Below are the code and all the weights of a small trained network. Each question names an input and a class and asks about switching units off, where a switched-off unit gives its printed mean instead of its output.

import numpy as np


def w(rows, s, z=0):
    codes = np.array(rows[::2]) - 128.0
    scale = np.full(codes.shape[1], s)
    scale[-1] = z or s
    return codes * scale


def f(y):
    return np.maximum(y, 0)


def log_softmax(a):
    a = a - a.max(-1, keepdims=True)
    return a - np.log(np.exp(a).sum(-1, keepdims=True))


def net(x, mask):
    res = np.array(x, float).reshape(1, 5) / 4 @ E
    y = f(res @ A[0][:, :-1].T + A[0][:, -1])
    res = res + np.where(mask, y, B[0][:, -1]) @ B[0][:, :-1]
    return log_softmax(res[-1] @ U[:, :-1].T + U[:, -1])


A, B = {}, {}
E = w([
[254,83,142,174],'x0',
[199,222,148,41],'x1',
[105,53,222,57],'x2',
[127,128,133,125],'x3',
[111,199,223,219],'x4',
],0.0064)
A[0] = w([
[221,125,150,138,120],'neuron 1',
[75,16,181,166,89],'neuron 2',
[116,163,212,168,64],'neuron 3',
[132,70,243,44,102],'neuron 4',
[130,163,224,170,121],'neuron 5',
[94,67,169,134,105],'neuron 6',
[44,115,115,146,117],'neuron 7',
[94,187,189,167,199],'neuron 8',
[130,70,75,47,51],'neuron 9',
[107,147,188,182,67],'neuron 10',
[148,80,60,54,7],'neuron 11',
[118,52,124,216,121],'neuron 12',
[25,195,111,112,180],'neuron 13',
[114,126,60,202,78],'neuron 14',
[120,159,213,164,71],'neuron 15',
[182,208,149,75,89],'neuron 16',
[117,166,187,167,26],'neuron 17',
[74,91,73,224,108],'neuron 18',
[64,153,101,88,110],'neuron 19',
[171,209,21,154,157],'neuron 20',
[127,81,70,68,41],'neuron 21',
[118,117,152,114,161],'neuron 22',
[113,180,205,175,34],'neuron 23',
[65,50,144,195,94],'neuron 24',
[162,64,56,49,88],'neuron 25',
[87,197,127,68,128],'neuron 26',
[162,68,133,186,124],'neuron 27',
[110,70,214,89,95],'neuron 28',
[183,129,142,149,150],'neuron 29',
[40,198,113,98,160],'neuron 30',
[232,111,138,153,93],'neuron 31',
[180,121,163,170,113],'neuron 32',
[37,168,127,120,189],'neuron 33',
[144,190,1,194,94],'neuron 34',
[172,204,159,70,34],'neuron 35',
[140,111,61,96,41],'neuron 36',
[96,160,207,182,41],'neuron 37',
[112,180,168,184,58],'neuron 38',
[123,167,190,158,89],'neuron 39',
[206,123,145,167,143],'neuron 40',
],0.0073,0.0021)
B[0] = w([
[155,77,163,152,200],'neuron 1',
[160,230,128,43,222],'neuron 2',
[95,111,56,166,185],'neuron 3',
[30,236,173,167,230],'neuron 4',
[106,105,83,157,204],'neuron 5',
[136,154,138,121,182],'neuron 6',
[225,65,142,77,201],'neuron 7',
[138,103,65,126,224],'neuron 8',
[106,116,89,163,212],'neuron 9',
[108,114,67,127,175],'neuron 10',
[65,102,70,171,200],'neuron 11',
[168,120,117,89,213],'neuron 12',
[179,66,174,150,255],'neuron 13',
[97,223,183,69,192],'neuron 14',
[92,114,58,175,183],'neuron 15',
[214,174,106,27,220],'neuron 16',
[92,124,60,152,168],'neuron 17',
[194,193,143,26,223],'neuron 18',
[126,64,184,159,202],'neuron 19',
[53,178,208,177,254],'neuron 20',
[118,122,99,139,195],'neuron 21',
[119,146,152,136,159],'neuron 22',
[104,114,72,155,187],'neuron 23',
[218,191,89,1,216],'neuron 24',
[55,122,55,190,232],'neuron 25',
[213,69,171,102,215],'neuron 26',
[169,105,142,114,188],'neuron 27',
[36,205,179,179,200],'neuron 28',
[137,107,150,135,179],'neuron 29',
[188,58,176,156,243],'neuron 30',
[132,74,168,159,204],'neuron 31',
[131,84,137,146,177],'neuron 32',
[173,56,175,136,233],'neuron 33',
[47,180,202,164,244],'neuron 34',
[220,152,29,12,205],'neuron 35',
[84,122,93,163,173],'neuron 36',
[95,106,58,162,184],'neuron 37',
[107,118,74,152,183],'neuron 38',
[117,129,69,140,179],'neuron 39',
[141,77,170,144,198],'neuron 40',
],0.0065,0.0042)
U = w([
[139,133,130,128,254],'0',
[77,95,11,166,81],'1',
[194,199,112,51,119],'2',
[64,239,205,146,83],'3',
[191,1,196,140,69],'4',
],0.0091,0.0068)

Each question gives the input, the list of numbers given to net, and the class t.
The units are the neurons (one row each of A and B). Each row of codes is followed by its name. A weight is (code - 128) times the scale printed after its matrix; where a second scale follows, it is the last column's (A, B and U).
mask holds one flag per neuron, in row order. A switched-off neuron (its flag False) gives its mean, the last column of its row in B, instead of its output. The means were averaged over made-up inputs and are rounded, as every weight is.
A unit's drop is (log p(t) with every unit on - log p(t) with that unit switched off) / (log p(t) with every unit on - log p(t) with every unit switched off).
The circuit of an input: a set's keep is (log p(t) with only the set's units on - log p(t) with every unit switched off) / (log p(t) with every unit on - log p(t) with every unit switched off). Starting from the 12 units with the biggest drops (on a tie, the unit counted first), units are removed one at a time, each time the one whose removal leaves the highest keep (on an exact tie, the one counted first), for as long as the keep stays at least 0.8.
units of the circuit, in order: the units of the circuit, biggest drop first
unit that matters most: the unit with the biggest drop
top k neurons: the k neurons with the biggest drops, biggest first
drop of u: that unit's drop, to one decimal
input [-8,-4,5,-5,-7], class 4: units of the circuit, in order -> neuron 7; neuron 19
input [7,6,-8,0,-8], class 1: unit that matters most -> neuron 25
input [8,-3,-8,-4,2], class 3: units of the circuit, in order -> neuron 34; neuron 20
input [-1,5,3,5,-6], class 1: units of the circuit, in order -> neuron 25; neuron 11; neuron 9
input [-1,-5,6,1,0], class 3: units of the circuit, in order -> neuron 28; neuron 4
input [6,2,-7,6,-2], class 3: units of the circuit, in order -> neuron 20; neuron 34
input [2,-4,-8,-7,2], class 3: units of the circuit, in order -> neuron 34; neuron 14
input [7,-7,0,4,-2], class 2: units of the circuit, in order -> neuron 2; neuron 24; neuron 18
input [-6,-8,-5,4,6], class 2: top 2 neurons -> neuron 18; neuron 24
input [5,-6,1,6,-7], class 1: top 2 neurons -> neuron 25; neuron 11
input [-3,-8,4,1,5], class 2: units of the circuit, in order -> neuron 24; neuron 2
input [-4,-7,-8,-7,-7], class 3: top 3 neurons -> neuron 34; neuron 14; neuron 20
input [8,-8,-6,-1,-7], class 2: top 4 neurons -> neuron 18; neuron 14; neuron 24; neuron 12
input [5,-4,6,-6,-5], class 0: top neuron -> neuron 2
input [-6,0,5,1,-2], class 4: drop of neuron 19 -> 0.2
input [-4,-6,-6,-4,-4], class 2: drop of neuron 14 -> 0.1
input [6,-3,-8,-6,-2], class 3: drop of neuron 20 -> 0.2
